Rows, each with its class
[  0 -19  -3   0  -4  19  13  -1 -10   0   1   2  -8   8  -1 -12 -17   8
  -7   1   5   4   6   4   4  -5  11   3   7   0  -3] => z433
[  6  13   8  -6  10  20   1  -7  -7  -4   4 -26  -5   3  -4  -9   8  -8
   8 -10   4  13   3  -2  21   0  -5  22   9  -1  16] => z433
[ 5 19  4  0 -5  3  4 -3  2 -6  4 13  2  2  0  0 18  2 -8 -6 15 11 -3  4
 -2  1 -2  1  1  6  0] => z297
[  1   8  17  -6  -4  32  12 -13   1   2   2  26 -15   4  -5 -19  -9   0
 -16  -1   6  27   9   3  15  -6   5  20  13   9  -7] => z472
[  1  24  21  -9  -3  25  15  -7   0  -5   3  26  -4  10   2 -10  23  -9
  -3 -17   7   8   2  -6  14   1  -8  43  10   8  -6] => z836
[  3  11   6  -6 -13  10   0  -5  -3 -14   4  -4  -5   8  -7  18   4   3
   3  -3  -3   3   9  -1  10   0  -2  12   4  -1   1] => z472
[  1  36  20  -6  10  31   6 -15   2 -10  13 -13  -9  11  -2 -17  21  -8
   5 -10   5  27  17  26  39  -2  -5  23   9   3   6] => z433
[  2   0  10  -5   5  19   2  -4  -5  -3   2 -15 -10   4  -2 -10 -14  -7
  15   1   1  12  10  -1  14   1   1  10   7  -6   3] => z836
[ -3  -6   4  -8  13  25   1 -12  -1  -4   8 -28  -9   4   1 -26 -11  -5
 -10  -6   3  12  12  -4  25   0  -1  23   7   5   3] => z836
[  1   5  -2  -6   6  16   5 -12  12 -10  -1 -19 -10   0   0 -15  -1  -2
   9 -11   5   5   7   3  21  -2  -1  13   9  -3  -1] => z836
[ -3 -13  10  -1   0  32  12 -11  -6   1   3  -7 -16   8  -1 -23 -14   0
 -10  -1   5  19  13  -5  20   5  -2   3  13  -1   1] => z433
[ -3  -1  12  -7   6  10   9  -3   0  -9   2 -27  -9   0   4  -5  -6 -12
   9   0  -1  11   0   0  20  -3   1   9   2  -6   7] => z472
[ -3  -5  -3  -2   8  16   2  -8  -3  -6  10 -21 -12  -9   2  -8  -8 -12
  14  -2   5  11   8   9  13  -6  -6  18   9  -7   2] => z472
[  5   7  10  -3  -4  24  14 -10   1   4   7  23 -15   8   0 -16  -2   2
 -12  -7   7  23  10  -3  21   0  -3  16  11  13  -8] => z472
[ -1   2   2  -7   2  14  -1  -2   7  -5   1 -30  -3  -1   2  -4  -5  -9
   3  -1   0   5   7  -3  22   1   0  13  -1  -6   2] => z836
[-12   2  -6 -13   0 -26 -10   9  -2   2   0  -4  13  -1   2   6   4  -1
  12   5  -5 -11  -6   1 -13   0   1  -6  -6  -3   4] => z433
[  2   8   0 -13   3  -1  12  -1   3   3   5  -8  -6   4  -1  -2   1  -5
   8   0  -1  -3   5   1  14   0  -1   9   6   3   1] => z836
[ -2 -14  -5  -3  10   6   1 -11  -3  -3  -2 -43  -8   2   0  -3 -10 -12
   7   0  -2  11   9  -3  18   2   3  21   3 -11   6] => z297
[ 3 27 14 -2 -4 11  8 -2  3 -2  7 31 -5 -1  1 -4 20  7  0 -6 -2 10  2  0
  7 -5  4  4 -1 17 -5] => z836
[ 0  5  7  6  6  7  0 -3 -2  0  6 -9 -5 -7 -2 -5 -8 -2  5  0 -5  7  7  1
  1 -1 -1  6  0 -1 -6] => z433
[  2 -13  11  -1   4  35  12 -12  -8   1  -4  -5 -15  17   6 -24 -19  -7
 -11  -7  -1  20   9  -2  23   0  -1  23  13   3  -3] => z433
[-8  1  0 -3  2  9  3 -8  5 -8  7  5 -6  6  1 -7  6  1  5 -5 -2  8  2  0
 14  1 -3  8  3  2  0] => z297

Rows with their classes
[ -5  -1  -7   4  -5  -3   1  -2  -8   6   8  -7 -11   1  10 -12   1 -22
  -8  -3  -8 -10  -4  -8   3   3   0  -3  -3   1   5] => z469
[  6  -9  10   3   1 -10  -4  -6  14   2   0  -2  -5  -3  -4   0   2  -7
 -12   4 -24  -9   3   7  11  21  16   0   6   8   0] => z777
[  5   2   5  14  -3   0  12   2  20  -1   0   9  -6   0   2  -7 -13  -8
  16   7 -21  -4  -7 -17   1   8   6  -1  -7  -2  -1] => z469
[  0 -13  -1  14  31 -24   6  -6  -3  15   1   7 -11   7  -2 -20   5 -15
   1   6 -18 -12   2 -14   8  18  14   1  12  -6   2] => z980
[ 18 -12   1   3   7 -23   5  -9   2  11   2  -1 -15  -3  18  -6   7 -11
   0  13  -3  -5   9   6  -6  18   8   3   0  16  -6] => z469
[  2  -5   3   8   8  -7   2  -5  12   5  -2   6 -10   0  24 -16  15 -22
 -16   6 -16 -16   2   3   3  13  10  -4  -2  -2   4] => z777
[  3  -7   6   0  11  -8  12  -9  22  -2  -2  10  -6   0  26 -17  16  -9
  -7   4 -14 -19  18  -6   1   7  25  -2  -4  -2   4] => z751
[ 21   5   8   0   2 -20   6  15  23   0  -3  -8 -15  -5  -1   2   4 -18
  -5   6 -11   3   9  10   4  17  11   2  -6  -9  -1] => z980
[  5   4   4   1   9 -17  16 -15  19  -1   3   2  -9   6  15  -7   7 -21
   9   5 -11 -13   3  -2  -5   0   3  -5  -8   6  -4] => z989
[ 12 -11  -5  -5  14 -22   5  11  13   6   3  10  -5  -6   3   8   1 -11
  -1   7  -4  -6   1  16  -4  18   7  -2  -8  -5   0] => z469
[ 11  -1  11   6   0 -10  16  -5   9  -5  -6  -8 -12  -2  -3  -7  14 -15
   1  -1 -11  -7   2   5   0   5  14  -1   6   0 -21] => z469
[  7  -1   3   9   7 -10   2   6 -11   1  -3   3 -10   0   2  -5  -7 -17
 -10  -5 -16  -9 -14 -10  13  17  10   0   1  12  -9] => z980
[  8   0   2   1  10 -16  14 -12  18  -6  -2   2  -5   1   0  16 -10  -3
   3   7 -16  -5   1   0   7  15   3   5 -16  12  13] => z357
[ 14  -9  14   6  13 -16  -7  -5   3   2 -13   0 -11   2  -2   7  11  -3
  -3   5 -13  -4  -5   9   9  18   8   0  -1  16   0] => z989
[ 10   9  11   0   4  -8   1  10  13  -6 -11  -4   0  -2   1  -2  10  -3
  -8  -2 -14  -6   8   0   8  18  12   2  -1  12  -8] => z980
[  0 -10  -2 -10   7 -22  11 -20 -26   2  -9 -26  -1  32   2  17  -9  -2
   0 -10  -6  -8  -5 -17  11   4  -2   1  -1   4  33] => Z719
[  0 -23 -10  -5  -1  -2 -12  -5 -12   7  -9  -3   3   1  -4   8 -10  -2
 -16  -2   3  -6  -8   3  10   4  -5   1  -3  -1   8] => Z719
[ 19  -4  12   7  13 -13   8   3   4  -7  -9  -1 -12  -8   7  -1  14 -15
 -11   1  -2  -8   8  -6   5  17  -6   4  -3  12   1] => z980
[ 14   2  14  -2 -13 -22   6  -2  18  -2  -4   3  -7  -8   0   8  -4 -12
   9  -1  -1  -1   4   9   0  15   7  -7   3   6  -7] => z357
[ 25  11  -6   8   7 -18  27 -12  13   0   9   0  -7   4  18  -5   9 -29
   5  12  -4 -16   8  -5 -11   6   7  -6  -8   7  -7] => Z719
[ 14   8   7   1   3 -14  -7   4  16  -1  -1  -4 -12   0   5   0   4 -15
  -8   3 -25  -6  -5  14   4  17   7  -2   2  11 -10] => z980
[ 15  10  -7  15   2 -19   9  -7  18   2   4  -5  -7   0   8   0   1 -24
  -2   8 -13  -8  -1  -4  -6   4   6  -1  -6   6 -12] => z469
[  7 -23  14 -12   8  -8  -3 -10 -26   1  -9   2  10  -1  -3  -4   0  -8
 -19   6 -10 -13   1   5  16  18   9  -5   1  19   9] => Z719
[  0 -12   8   1  12 -11   2  -4   3   7 -11  -6  -3   6  -5  21  -1  -2
 -12   0  -9  -4 -10 -11   6  10   4   6  -1   9   7] => z357
[ 10 -16  13   1   7   5  -4   0 -14  -2  -4   0  -6   5   2  -2  -3   2
 -12   4  -8  -8  -8   9   8  33  13  -8   6  13  12] => z989
[  2  -5   1 -10  -6 -16   9  -6  16  -3 -10  -9   3  -6   0   7   2  -4
  -2   9 -10   2  18   6  -3   5   8  -9  -5   8 -13] => z357
[  9   2  -9  10 -10 -11   3 -11  -2  13   3  -2 -12   2   7  -3   1 -24
 -16   4 -32  -6  -5 -10  -7   2  11  -6  -8   8   4] => z469
[  3 -13  13   3  10  -2   2   4   4  -2  -9  10 -17   2   4 -22   6  -9
   0   1  -8  -8   0   5  14   7  16   1  -3  13   4] => z980
[ 24  -3  -9  -5   8 -21  14 -11   0  10   4   6 -11  -3   7  -9  11 -25
  -5  24 -10 -11   8   7  -5   9   7  -5   2  16  -6] => z989
[ 21 -23  13 -18  10 -20   7  -5   7  -5 -10   3  -9   1   0   0   7   0
   4  13 -12  -6   2  23   2  21  15  -2  -8  21  12] => z989
[  8  -5  10  11  10 -12  -6  -4  15  -4   0  -2 -19   4  -1  -6  -5 -11
 -12  -2 -17 -12  -5  -7  12  12   3   2  -6  -3   3] => z320
[  1  21  -5 -13 -17 -14  17  -3  -4 -10  -2  -9   1 -20   8   7 -17 -15
 -11   2 -20  -1  27  -6  -6   3  11  -6  -6  17   3] => Z719
[-11 -15  -2   4   0 -29  11 -10  -8   7  -6  15  -2   1 -16  -1 -11  -1
   7   2 -14  -3   3  -9  13   5  11   8   6   1  -1] => Z719
[  2 -14 -13  -9  -4 -24  15 -38   0   9   2 -10   1   1   7   4  -1  -9
  -8   6 -11 -11   8  -4  -2   6   7  -7  -7  -2   6] => Z719
[ 12   0  13   4  14 -30   3 -17  17  -4  -4  -7 -12  11   2   2   5 -14
 -18  -1 -17 -13  -9   4   3  16  16  -2   4   9  -3] => z320
[  6 -13  -2   3   4 -16  -3 -14  30   4   0  -3  -8   6   4  11   0  -9
   2   9  -5  -7  -6   2   6   5  -6  -5 -16  12 -16] => Z719
